Below is a small trained network, with its code and all its weights. Each question gives an input and a class and asks what happens when units are switched off, that is, made to give their printed mean instead of their output.

import numpy as np


def w(rows, s, z=0):
    codes = np.array(rows[::2]) - 128.0
    scale = np.full(codes.shape[1], s)
    scale[-1] = z or s
    return codes * scale


def norm(h):
    return h / np.sqrt((h * h).mean(-1, keepdims=True) + 1e-5)


def f(y):
    return y / 2 * (1 + np.tanh(0.7978845608 * (y + 0.044715 * y**3)))


def log_softmax(a):
    a = a - a.max(-1, keepdims=True)
    return a - np.log(np.exp(a).sum(-1, keepdims=True))


def net(x, mask):
    res = np.array(x, float).reshape(1, 7) / 4 @ E
    u = 0
    for l in range(3):
        y = f(norm(res) @ A[l][:, :-1].T + A[l][:, -1])
        res = res + np.where(mask[u : u + 4], y, B[l][:, -1]) @ B[l][:, :-1]
        u += 4
    return log_softmax(norm(res)[-1] @ U[:, :-1].T + U[:, -1])


A, B = {}, {}
E = w([
[130,149,200,105,101,154,121,2,142,136,122,142],'x0',
[92,99,154,166,75,79,103,118,81,94,159,106],'x1',
[186,149,173,136,174,74,152,133,99,121,136,151],'x2',
[128,178,91,175,101,138,154,114,96,75,82,162],'x3',
[160,161,127,72,76,121,173,142,123,117,129,66],'x4',
[182,102,64,147,146,105,111,69,128,144,136,89],'x5',
[117,92,138,120,175,170,159,115,61,106,124,95],'x6',
],0.006)
A[0] = w([
[211,97,18,155,148,97,91,37,116,160,130,64,47],'L0N1',
[196,98,34,165,146,86,111,41,143,133,137,69,3],'L0N2',
[159,175,113,165,60,58,89,144,255,148,162,163,34],'L0N3',
[21,83,36,86,63,203,78,111,186,127,86,87,22],'L0N4',
],0.0045,0.0041)
B[0] = w([
[41,154,221,110,127,152,151,211,149,103,107,167,250],'L0N1',
[61,186,209,97,101,154,169,202,119,118,94,157,186],'L0N2',
[139,131,103,64,125,162,85,115,2,164,73,118,167],'L0N3',
[221,198,186,217,144,160,141,139,103,147,202,110,214],'L0N4',
],0.0088,0.0021)
A[1] = w([
[188,156,191,126,186,29,150,135,91,129,110,164,4],'L1N1',
[82,106,132,161,56,57,91,109,89,57,145,93,64],'L1N2',
[222,148,182,113,195,35,138,125,80,112,113,163,25],'L1N3',
[181,182,114,34,32,108,211,142,132,95,132,2,36],'L1N4',
],0.0048,0.0044)
B[1] = w([
[81,175,115,178,65,214,142,122,140,161,169,90,117],'L1N1',
[115,131,101,81,119,88,161,124,139,115,175,106,182],'L1N2',
[121,169,87,191,71,242,107,152,147,181,194,63,135],'L1N3',
[61,53,134,251,206,135,72,96,127,179,103,254,251],'L1N4',
],0.0075,0.0017)
A[2] = w([
[201,196,80,47,204,202,229,130,226,161,60,132,10],'L2N1',
[139,237,26,212,97,139,212,81,96,3,32,176,41],'L2N2',
[96,45,155,122,247,234,206,93,7,57,105,26,32],'L2N3',
[144,153,88,118,218,224,135,131,196,162,74,191,3],'L2N4',
],0.0039,0.0027)
B[2] = w([
[65,119,138,170,24,37,91,91,69,32,206,55,211],'L2N1',
[132,38,180,5,211,131,108,151,207,254,211,33,251],'L2N2',
[162,226,61,96,39,90,70,137,145,191,60,185,231],'L2N3',
[43,77,137,173,53,41,151,107,14,57,173,106,219],'L2N4',
],0.0061,0.0026)
U = w([
[36,191,228,98,109,153,161,209,156,96,93,156,125],'0',
[183,203,118,244,108,230,138,124,132,168,222,79,114],'1',
[101,54,102,218,201,104,113,73,119,160,89,233,120],'2',
[98,102,97,113,74,17,123,83,71,36,195,75,102],'3',
[163,67,139,2,208,112,127,120,197,212,174,66,105],'4',
[177,213,44,55,78,126,70,118,64,189,37,157,104],'5',
[214,123,100,118,149,118,148,105,201,43,86,131,246],'6',
],0.0087,0.014)

Each question gives the input, the list of numbers given to net, and the class t.
The units are the neurons (one row each of A and B). Each row of codes is followed by its name. A weight is (code - 128) times the scale printed after its matrix; where a second scale follows, it is the last column's (A, B and U).
mask holds one flag per neuron, layer by layer. A switched-off neuron (its flag False) gives its mean, the last column of its row in B, instead of its output. The means were averaged over made-up inputs and are rounded, as every weight is.
A unit's drop is (log p(t) with every unit on - log p(t) with that unit switched off) / (log p(t) with every unit on - log p(t) with every unit switched off).
The circuit of an input: a set's keep is (log p(t) with only the set's units on - log p(t) with every unit switched off) / (log p(t) with every unit on - log p(t) with every unit switched off). Starting from all 12 units, units are removed one at a time, each time the one whose removal leaves the highest keep (on an exact tie, the one counted first), for as long as the keep stays at least 0.8.
units of the circuit, in order: the units of the circuit, biggest drop first
unit that matters most: the unit with the biggest drop
top k neurons: the k neurons with the biggest drops, biggest first
top k neurons in layer l: the k neurons of layer l with the biggest drops, biggest first
input [1,6,1,-3,-2,0,-8], class 5: units of the circuit, in order => (L0N3)
input [2,-8,1,7,-5,8,-5], class 0: top 2 neurons => (L0N1, L0N2)
input [4,3,-1,0,-1,-1,-1], class 6: top 2 neurons => (L2N4, L2N1)
input [-5,2,-6,-6,-1,-1,6], class 1: top 3 neurons => (L0N4, L2N2, L0N3)
input [-8,2,2,8,-3,-4,-1], class 4: top 3 neurons => (L2N2, L0N1, L1N4)
input [0,-2,-7,-6,7,-5,-4], class 1: top 2 neurons in layer 0 => (L0N4, L0N1)
input [-4,1,6,4,4,0,-2], class 1: top 2 neurons => (L1N3, L1N1)
input [-3,1,2,-3,-7,-6,8], class 5: units of the circuit, in order => (L2N3, L1N4, L0N1)
input [7,4,1,2,8,-4,-1], class 2: units of the circuit, in order => (L1N4, L0N1)
input [-2,-2,-4,-4,-6,7,-8], class 5: top 3 neurons => (L0N3, L1N4, L2N2)
input [3,-3,4,4,6,2,-1], class 2: top 2 neurons => (L1N4, L0N4)
input [5,-8,6,2,-7,-7,1], class 3: top 4 neurons => (L2N4, L2N1, L0N1, L1N4)
input [-6,0,0,1,4,-5,-3], class 6: top 2 neurons in layer 0 => (L0N1, L0N2)
input [-1,-4,4,8,-4,7,-3], class 4: top 2 neurons => (L2N2, L1N4)
input [4,2,8,7,8,-5,4], class 1: top 3 neurons => (L1N3, L1N1, L0N1)
input [5,-3,5,-3,-3,-2,1], class 1: units of the circuit, in order => (L1N3, L0N1)
input [5,-7,1,4,-4,-4,0], class 3: units of the circuit, in order => (L2N1, L2N4, L0N1)
input [-8,-4,-6,0,-3,2,-8], class 5: top neuron in layer 1 => (L1N4)
input [-7,7,7,7,2,7,1], class 0: top 3 neurons in layer 0 => (L0N1, L0N2, L0N4)
input [3,6,-1,1,-3,3,8], class 5: unit that matters most => L2N3
